Here is a tiny trained network, its code and every weight. The questions are about switching its units off for an input and a class, where a switched-off unit gives its printed mean instead of its output.

import numpy as np


def w(rows, s, z=0):
    codes = np.array(rows[::2]) - 128.0
    scale = np.full(codes.shape[1], s)
    scale[-1] = z or s
    return codes * scale


def norm(h):
    return h / np.sqrt((h * h).mean(-1, keepdims=True) + 1e-5)


def f(y):
    return np.maximum(y, 0)


def log_softmax(a):
    a = a - a.max(-1, keepdims=True)
    return a - np.log(np.exp(a).sum(-1, keepdims=True))


def net(x, mask):
    res = np.array(x, float).reshape(1, 3) / 4 @ E
    u = 0
    for l in range(2):
        y = f(norm(res) @ A[l][:, :-1].T + A[l][:, -1])
        res = res + np.where(mask[u : u + 3], y, B[l][:, -1]) @ B[l][:, :-1]
        u += 3
    return log_softmax(norm(res)[-1] @ U[:, :-1].T + U[:, -1])


A, B = {}, {}
E = w([
[137,140,174,173,126,123,98,251],'x0',
[74,135,60,103,114,90,124,148],'x1',
[130,129,127,129,131,128,132,127],'x2',
],0.013)
A[0] = w([
[202,128,148,138,157,149,79,1,14],'L0N0',
[123,127,123,53,98,127,98,108,94],'L0N1',
[81,89,237,101,117,166,140,32,2],'L0N2',
],0.0062,0.0072)
B[0] = w([
[70,213,117,84,112,159,149,243,252],'L0N0',
[181,124,76,135,247,91,207,104,170],'L0N1',
[117,251,138,111,160,179,144,137,199],'L0N2',
],0.011,0.003)
A[1] = w([
[183,192,190,83,134,194,149,100,102],'L1N0',
[123,162,145,114,101,216,147,100,2],'L1N1',
[245,43,187,174,105,165,90,113,72],'L1N2',
],0.012,0.0056)
B[1] = w([
[131,166,175,192,185,156,134,148,254],'L1N0',
[96,254,87,134,178,87,191,146,181],'L1N1',
[167,54,197,126,80,210,164,89,202],'L1N2',
],0.016,0.009)
U = w([
[118,228,139,148,232,151,188,119,207],'0',
[177,99,128,108,117,108,82,108,5],'1',
[196,14,236,160,101,229,137,142,193],'2',
[176,61,109,142,77,105,102,92,6],'3',
[168,81,115,123,85,114,103,105,19],'4',
[66,97,3,32,143,68,152,45,126],'5',
[143,100,145,104,118,95,64,103,2],'6',
[48,150,104,139,74,54,28,255,209],'7',
],0.017,0.0054)

Each question gives the input, the list of numbers given to net, and the class t.
The units are the neurons (one row each of A and B). Each row of codes is followed by its name. A weight is (code - 128) times the scale printed after its matrix; where a second scale follows, it is the last column's (A, B and U).
mask holds one flag per neuron, layer by layer. A switched-off neuron (its flag False) gives its mean, the last column of its row in B, instead of its output. The means were averaged over made-up inputs and are rounded, as every weight is.
A unit's drop is (log p(t) with every unit on - log p(t) with that unit switched off) / (log p(t) with every unit on - log p(t) with every unit switched off).
The circuit of an input: a set's keep is (log p(t) with only the set's units on - log p(t) with every unit switched off) / (log p(t) with every unit on - log p(t) with every unit switched off). Starting from all 6 units, units are removed one at a time, each time the one whose removal leaves the highest keep (on an exact tie, the one counted first), for as long as the keep stays at least 0.8.
units of the circuit, in order: the units of the circuit, biggest drop first
top k neurons: the k neurons with the biggest drops, biggest first
k most important neurons of layer l: the k neurons of layer l with the biggest drops, biggest first
drop when u is switched off: that unit's drop, to one decimal
input [0,5,3], class 5: units of the circuit, in order => [L1N0]
input [1,1,8], class 7: units of the circuit, in order => [L1N2, L1N0, L1N1]
input [0,1,7], class 5: top 4 neurons => [L1N0, L1N2, L0N2, L0N0]
input [1,0,4], class 2: top 2 neurons => [L0N0, L0N2]
input [1,1,2], class 7: units of the circuit, in order => [L1N2, L1N0, L1N1]
input [1,4,4], class 7: top 2 neurons => [L1N2, L1N0]
input [5,3,2], class 7: 2 most important neurons of layer 1 => [L1N2, L1N0]
input [8,1,5], class 7: 2 most important neurons of layer 1 => [L1N2, L1N0]
input [6,0,8], class 2: 2 most important neurons of layer 0 => [L0N0, L0N2]
input [0,8,-5], class 5: top 2 neurons => [L1N0, L0N0]
input [1,7,-7], class 7: 2 most important neurons of layer 1 => [L1N2, L1N1]
input [5,0,0], class 2: 2 most important neurons of layer 0 => [L0N0, L0N2]
input [1,-5,5], class 2: top 2 neurons => [L1N2, L0N2]
input [-6,4,7], class 5: top neuron => [L1N0]
input [7,1,3], class 7: drop when L1N0 is switched off => 0.3
input [2,-1,-6], class 2: drop when L0N0 is switched off => 0.9
input [0,5,-7], class 5: drop when L1N0 is switched off => 0.7
